Below is a small trained network, with its code and all its weights. Each question gives an input and a class and asks what happens when units are switched off, that is, made to give their printed mean instead of their output.

import numpy as np


def w(rows, s, z=0):
    codes = np.array(rows[::2]) - 128.0
    scale = np.full(codes.shape[1], s)
    scale[-1] = z or s
    return codes * scale


def norm(h):
    return h / np.sqrt((h * h).mean(-1, keepdims=True) + 1e-5)


def f(y):
    return np.maximum(y, 0)


def log_softmax(a):
    a = a - a.max(-1, keepdims=True)
    return a - np.log(np.exp(a).sum(-1, keepdims=True))


def net(x, mask):
    res = np.array(x, float).reshape(1, 2) / 4 @ E
    u = 0
    for l in range(4):
        y = f(norm(res) @ A[l][:, :-1].T + A[l][:, -1])
        res = res + np.where(mask[u : u + 8], y, B[l][:, -1]) @ B[l][:, :-1]
        u += 8
    return log_softmax(norm(res)[-1] @ U[:, :-1].T + U[:, -1])


A, B = {}, {}
E = w([
[185,53,237,193],'x0',
[107,38,171,5],'x1',
],0.0035)
A[0] = w([
[103,141,111,131,73],'L0N1',
[151,132,80,109,7],'L0N2',
[172,232,158,178,235],'L0N3',
[147,99,30,98,254],'L0N4',
[50,160,160,158,45],'L0N5',
[140,43,165,71,176],'L0N6',
[156,181,127,131,59],'L0N7',
[114,137,2,100,176],'L0N8',
],0.0044,0.0015)
B[0] = w([
[98,77,126,162,139],'L0N1',
[80,122,163,117,135],'L0N2',
[183,15,74,90,251],'L0N3',
[133,84,203,188,213],'L0N4',
[146,69,99,131,133],'L0N5',
[253,131,37,180,250],'L0N6',
[138,44,87,164,147],'L0N7',
[112,112,210,174,231],'L0N8',
],0.0034,0.0029)
A[1] = w([
[90,127,156,161,122],'L1N1',
[85,105,211,112,109],'L1N2',
[119,172,110,181,1],'L1N3',
[174,57,132,149,173],'L1N4',
[76,171,115,108,52],'L1N5',
[2,193,52,89,121],'L1N6',
[158,129,134,122,111],'L1N7',
[126,94,84,152,103],'L1N8',
],0.0067,0.0019)
B[1] = w([
[96,146,102,78,140],'L1N1',
[116,216,60,131,157],'L1N2',
[147,128,94,120,150],'L1N3',
[47,213,132,124,253],'L1N4',
[160,112,203,157,147],'L1N5',
[79,64,254,235,194],'L1N6',
[79,141,112,142,148],'L1N7',
[142,180,124,100,161],'L1N8',
],0.0051,0.0052)
A[2] = w([
[133,191,132,165,198],'L2N1',
[60,130,128,140,61],'L2N2',
[32,159,80,114,126],'L2N3',
[106,76,255,191,28],'L2N4',
[87,87,155,158,65],'L2N5',
[251,87,136,180,3],'L2N6',
[69,47,135,51,161],'L2N7',
[120,88,114,20,96],'L2N8',
],0.0061,0.002)
B[2] = w([
[127,57,112,62,228],'L2N1',
[122,148,151,104,153],'L2N2',
[99,156,171,94,182],'L2N3',
[65,143,189,192,253],'L2N4',
[142,119,162,173,164],'L2N5',
[107,130,101,3,154],'L2N6',
[144,142,57,209,196],'L2N7',
[177,99,34,164,179],'L2N8',
],0.0053,0.0046)
A[3] = w([
[178,180,73,171,137],'L3N1',
[162,113,16,179,140],'L3N2',
[187,66,146,105,106],'L3N3',
[179,178,29,167,254],'L3N4',
[102,183,192,83,187],'L3N5',
[139,111,164,3,251],'L3N6',
[178,80,48,163,118],'L3N7',
[224,122,30,201,198],'L3N8',
],0.005,0.00049)
B[3] = w([
[114,77,89,114,197],'L3N1',
[175,10,84,126,247],'L3N2',
[98,166,104,150,131],'L3N3',
[148,3,105,148,239],'L3N4',
[178,148,25,116,192],'L3N5',
[20,211,94,79,164],'L3N6',
[156,37,37,138,214],'L3N7',
[173,43,14,69,255],'L3N8',
],0.0044,0.0034)
U = w([
[74,122,237,250,208],'0',
[173,16,30,141,206],'1',
[62,247,81,15,207],'2',
[163,169,147,89,26],'3',
[186,160,168,66,3],'4',
[177,184,151,111,22],'5',
[170,175,150,110,27],'6',
],0.012,0.0062)

Each question gives the input, the list of numbers given to net, and the class t.
The units are the neurons (one row each of A and B). Each row of codes is followed by its name. A weight is (code - 128) times the scale printed after its matrix; where a second scale follows, it is the last column's (A, B and U).
mask holds one flag per neuron, layer by layer. A switched-off neuron (its flag False) gives its mean, the last column of its row in B, instead of its output. The means were averaged over made-up inputs and are rounded, as every weight is.
A unit's drop is (log p(t) with every unit on - log p(t) with that unit switched off) / (log p(t) with every unit on - log p(t) with every unit switched off).
The circuit of an input: a set's keep is (log p(t) with only the set's units on - log p(t) with every unit switched off) / (log p(t) with every unit on - log p(t) with every unit switched off). Starting from the 12 units with the biggest drops (on a tie, the unit counted first), units are removed one at a time, each time the one whose removal leaves the highest keep (on an exact tie, the one counted first), for as long as the keep stays at least 0.8.
circuit, biggest first: the units of the circuit, biggest drop first
most important unit: the unit with the biggest drop
k most important neurons: the k neurons with the biggest drops, biggest first
drop of u: that unit's drop, to one decimal
input [7,-8], class 1: circuit, biggest first -> [L1N6; L0N3; L2N6]
input [-7,-2], class 0: circuit, biggest first -> [L1N6]
input [-5,-3], class 0: circuit, biggest first -> [L1N6; L0N6]
input [6,6], class 0: circuit, biggest first -> [L2N4; L3N8]
input [2,-3], class 2: 4 most important neurons -> [L0N6; L1N6; L1N4; L2N7]
input [3,0], class 2: 3 most important neurons -> [L1N6; L0N8; L0N4]
input [4,3], class 0: 4 most important neurons -> [L1N4; L0N6; L2N4; L1N2]
input [-3,3], class 2: 4 most important neurons -> [L0N4; L1N2; L0N8; L0N3]
input [-3,1], class 2: 3 most important neurons -> [L0N8; L0N4; L1N2]
input [4,2], class 0: 4 most important neurons -> [L1N4; L0N6; L1N2; L3N8]
input [3,-1], class 2: 2 most important neurons -> [L1N6; L0N4]
input [-3,0], class 2: 2 most important neurons -> [L0N8; L0N4]
input [-3,-3], class 2: 2 most important neurons -> [L0N6; L0N3]
input [4,0], class 0: most important unit -> L1N4
input [-6,6], class 0: 2 most important neurons -> [L1N6; L0N3]
input [3,-3], class 2: 2 most important neurons -> [L1N6; L0N6]
input [-1,-1], class 2: drop of L1N6 -> 0.2
input [-6,-4], class 0: drop of L1N6 -> 0.9
input [6,-8], class 1: drop of L1N6 -> 3.5
input [-1,-3], class 2: most important neuron -> [L0N6]
